Below is a small trained network, with its code and all its weights. Each question gives an input and a class and asks what happens when units are switched off, that is, made to give their printed mean instead of their output.

import numpy as np


def w(rows, s, z=0):
    codes = np.array(rows[::2]) - 128.0
    scale = np.full(codes.shape[1], s)
    scale[-1] = z or s
    return codes * scale


def f(y):
    return y / 2 * (1 + np.tanh(0.7978845608 * (y + 0.044715 * y**3)))


def log_softmax(a):
    a = a - a.max(-1, keepdims=True)
    return a - np.log(np.exp(a).sum(-1, keepdims=True))


def net(x, mask):
    res = np.array(x, float).reshape(1, 6) / 4 @ E
    y = f(res @ A[0][:, :-1].T + A[0][:, -1])
    res = res + np.where(mask, y, B[0][:, -1]) @ B[0][:, :-1]
    return log_softmax(res[-1] @ U[:, :-1].T + U[:, -1])


A, B = {}, {}
E = w([
[197,106,117,160,65,17,128,74,64,148,181,147],'x0',
[118,142,144,164,121,131,138,135,128,140,140,131],'x1',
[126,105,24,255,135,115,81,119,135,105,44,207],'x2',
[81,130,139,137,100,140,140,92,121,141,130,150],'x3',
[119,125,135,145,117,147,130,117,102,139,114,106],'x4',
[77,26,105,121,143,97,254,184,140,212,115,81],'x5',
],0.0087)
A[0] = w([
[190,174,72,193,70,62,16,55,88,96,113,193,105],'N0',
[193,68,141,120,91,23,147,71,57,172,223,121,152],'N1',
[63,102,133,66,170,143,182,174,150,176,154,74,145],'N2',
[119,63,71,148,101,81,190,156,149,140,138,131,3],'N3',
[120,254,189,98,155,208,2,87,131,70,166,136,152],'N4',
[60,82,26,225,177,149,74,171,179,122,28,173,113],'N5',
],0.0067,0.006)
B[0] = w([
[68,214,55,198,246,248,110,157,86,28,240,137,240],'N0',
[183,59,171,130,72,119,59,80,210,197,114,135,218],'N1',
[19,160,77,126,132,92,207,225,65,1,70,99,189],'N2',
[205,150,159,135,149,95,98,72,150,141,153,167,144],'N3',
[203,33,171,91,23,56,200,113,207,234,109,146,249],'N4',
[218,73,234,117,104,108,129,65,196,223,67,90,232],'N5',
],0.0074,0.012)
U = w([
[140,104,175,95,90,100,148,151,144,167,94,120,254],'0',
[184,126,167,124,117,122,82,78,163,164,136,147,87],'1',
[25,222,33,149,207,170,118,197,1,18,157,141,39],'2',
],0.008,0.0017)

Each question gives the input, the list of numbers given to net, and the class t.
The units are the neurons (one row each of A and B). Each row of codes is followed by its name. A weight is (code - 128) times the scale printed after its matrix; where a second scale follows, it is the last column's (A, B and U).
mask holds one flag per neuron, in row order. A switched-off neuron (its flag False) gives its mean, the last column of its row in B, instead of its output. The means were averaged over made-up inputs and are rounded, as every weight is.
A unit's drop is (log p(t) with every unit on - log p(t) with that unit switched off) / (log p(t) with every unit on - log p(t) with every unit switched off).
The circuit of an input: a set's keep is (log p(t) with only the set's units on - log p(t) with every unit switched off) / (log p(t) with every unit on - log p(t) with every unit switched off). Starting from all 6 units, units are removed one at a time, each time the one whose removal leaves the highest keep (on an exact tie, the one counted first), for as long as the keep stays at least 0.8.
units of the circuit, in order: the units of the circuit, biggest drop first
most important unit: the unit with the biggest drop
top k neurons: the k neurons with the biggest drops, biggest first
drop when u is switched off: that unit's drop, to one decimal
input [-2,7,-8,8,3,8], class 2: most important unit : N2
input [7,-2,2,2,-6,7], class 1: units of the circuit, in order : (N3 N1)
input [5,-2,6,6,-4,8], class 1: units of the circuit, in order : (N3 N2)
input [3,4,5,0,4,6], class 1: units of the circuit, in order : (N3 N2)
input [5,6,7,8,-4,0], class 2: top 2 neurons : (N0 N4)
input [2,-7,6,8,0,-5], class 2: top 2 neurons : (N0 N1)
input [3,7,5,-1,1,6], class 1: top 3 neurons : (N3 N2 N4)
input [2,-3,6,-1,-3,6], class 1: top 3 neurons : (N3 N2 N4)
input [2,4,2,1,4,-4], class 2: top 2 neurons : (N0 N5)
input [-7,8,-6,-1,3,-8], class 0: top 2 neurons : (N4 N0)
input [0,-6,-5,6,5,7], class 2: top 3 neurons : (N2 N4 N5)
input [4,5,8,8,4,7], class 1: drop when N1 is switched off : 0.0
input [6,6,5,3,8,-7], class 2: drop when N2 is switched off : 0.0
input [8,-3,4,6,-3,5], class 1: drop when N1 is switched off : 0.1
input [4,0,4,3,0,-3], class 2: units of the circuit, in order : (N0)
input [-8,1,-1,-5,5,5], class 2: drop when N4 is switched off : 0.4
